Below is a small trained network, with its code and all its weights. Each question gives an input and a class and asks what happens when units are switched off, that is, made to give their printed mean instead of their output.

import numpy as np


def w(rows, s, z=0):
    codes = np.array(rows[::2]) - 128.0
    scale = np.full(codes.shape[1], s)
    scale[-1] = z or s
    return codes * scale


def norm(h):
    return h / np.sqrt((h * h).mean(-1, keepdims=True) + 1e-5)


def f(y):
    return y / 2 * (1 + np.tanh(0.7978845608 * (y + 0.044715 * y**3)))


def log_softmax(a):
    a = a - a.max(-1, keepdims=True)
    return a - np.log(np.exp(a).sum(-1, keepdims=True))


def net(x, mask):
    res = np.array(x, float).reshape(1, 3) / 4 @ E
    u = 0
    for l in range(4):
        y = f(norm(res) @ A[l][:, :-1].T + A[l][:, -1])
        res = res + np.where(mask[u : u + 4], y, B[l][:, -1]) @ B[l][:, :-1]
        u += 4
    return log_softmax(norm(res)[-1] @ U[:, :-1].T + U[:, -1])


A, B = {}, {}
E = w([
[251,119,135,25,71,21],'x0',
[180,114,254,99,149,184],'x1',
[88,230,145,105,146,92],'x2',
],0.0063)
A[0] = w([
[131,254,151,123,118,130,96],'L0N0',
[142,136,84,76,92,128,124],'L0N1',
[66,228,139,93,120,78,141],'L0N2',
[145,156,103,133,139,168,2],'L0N3',
],0.009,0.006)
B[0] = w([
[165,237,45,61,65,164,190],'L0N0',
[2,176,165,115,90,179,168],'L0N1',
[254,209,94,83,187,229,254],'L0N2',
[70,52,88,41,54,203,92],'L0N3',
],0.0061,0.0043)
A[1] = w([
[150,79,112,162,77,106,2],'L1N0',
[164,3,81,147,83,164,94],'L1N1',
[93,130,53,113,112,87,128],'L1N2',
[155,97,111,96,73,80,68],'L1N3',
],0.011,0.0024)
B[1] = w([
[170,146,139,74,127,158,150],'L1N0',
[219,235,132,132,161,205,254],'L1N1',
[152,84,63,8,167,127,187],'L1N2',
[94,162,124,232,95,145,171],'L1N3',
],0.011,0.0052)
A[2] = w([
[134,142,63,105,186,179,229],'L2N0',
[165,63,107,141,98,189,2],'L2N1',
[138,142,212,122,131,157,58],'L2N2',
[138,47,249,49,114,182,97],'L2N3',
],0.011,0.0036)
B[2] = w([
[162,70,161,142,135,107,245],'L2N0',
[169,254,39,116,152,49,127],'L2N1',
[123,76,78,77,126,128,166],'L2N2',
[160,102,33,142,138,107,164],'L2N3',
],0.014,0.011)
A[3] = w([
[139,137,176,139,130,78,254],'L3N0',
[180,138,129,135,6,30,61],'L3N1',
[148,99,122,178,87,147,114],'L3N2',
[155,65,94,98,110,143,85],'L3N3',
],0.016,0.0047)
B[3] = w([
[141,125,174,157,106,162,165],'L3N0',
[68,69,115,232,196,180,202],'L3N1',
[41,167,170,164,147,137,165],'L3N2',
[69,149,143,8,29,84,254],'L3N3',
],0.012,0.0071)
U = w([
[215,219,67,100,202,182,187],'0',
[124,48,31,8,111,59,165],'1',
[23,48,131,232,158,147,172],'2',
[133,126,179,75,99,127,174],'3',
[50,199,187,144,109,16,2],'4',
[47,215,181,143,97,30,2],'5',
],0.012,0.008)

Each question gives the input, the list of numbers given to net, and the class t.
The units are the neurons (one row each of A and B). Each row of codes is followed by its name. A weight is (code - 128) times the scale printed after its matrix; where a second scale follows, it is the last column's (A, B and U).
mask holds one flag per neuron, layer by layer. A switched-off neuron (its flag False) gives its mean, the last column of its row in B, instead of its output. The means were averaged over made-up inputs and are rounded, as every weight is.
A unit's drop is (log p(t) with every unit on - log p(t) with that unit switched off) / (log p(t) with every unit on - log p(t) with every unit switched off).
The circuit of an input: a set's keep is (log p(t) with only the set's units on - log p(t) with every unit switched off) / (log p(t) with every unit on - log p(t) with every unit switched off). Starting from the 12 units with the biggest drops (on a tie, the unit counted first), units are removed one at a time, each time the one whose removal leaves the highest keep (on an exact tie, the one counted first), for as long as the keep stays at least 0.8.
units of the circuit, in order: the units of the circuit, biggest drop first
unit that matters most: the unit with the biggest drop
k most important neurons: the k neurons with the biggest drops, biggest first
drop when u is switched off: that unit's drop, to one decimal
input [-6,-6,3], class 1: unit that matters most -> L1N2
input [4,0,3], class 2: units of the circuit, in order -> L1N1; L3N1
input [-4,6,-5], class 1: units of the circuit, in order -> L2N3; L3N3
input [4,6,5], class 1: units of the circuit, in order -> L1N1; L2N3
input [2,6,-4], class 1: units of the circuit, in order -> L2N3; L3N3
input [-3,6,5], class 1: units of the circuit, in order -> L1N1; L2N2
input [6,-6,8], class 0: 2 most important neurons -> L0N2; L2N2
input [5,-8,-8], class 0: 2 most important neurons -> L1N1; L1N3
input [6,0,7], class 0: 2 most important neurons -> L0N2; L3N3
input [8,-7,-6], class 2: 2 most important neurons -> L1N3; L3N1
input [8,-4,-7], class 2: 3 most important neurons -> L1N3; L3N1; L0N2
input [6,-5,2], class 2: 4 most important neurons -> L3N1; L1N3; L2N2; L2N3
input [0,6,-5], class 1: 2 most important neurons -> L2N2; L2N3
input [0,-2,-4], class 0: unit that matters most -> L1N1
input [8,-3,-8], class 0: 2 most important neurons -> L1N1; L1N0
input [-4,5,-6], class 0: 2 most important neurons -> L1N1; L0N1
input [4,2,-5], class 0: 2 most important neurons -> L1N1; L3N3
input [7,0,4], class 2: 2 most important neurons -> L3N1; L1N1
input [4,-1,4], class 0: 2 most important neurons -> L0N2; L3N3
input [8,-2,2], class 2: units of the circuit, in order -> L3N1
input [5,-6,-7], class 0: 2 most important neurons -> L1N1; L1N3
input [6,-3,-3], class 2: 2 most important neurons -> L1N3; L3N1
input [6,-3,-2], class 2: drop when L3N1 is switched off -> 0.2
input [3,7,-4], class 1: drop when L2N3 is switched off -> 0.2
input [5,-2,-6], class 0: drop when L1N1 is switched off -> 1.1
input [-4,7,1], class 1: drop when L0N3 is switched off -> 0.0
input [-5,-8,-5], class 1: units of the circuit, in order -> L1N2
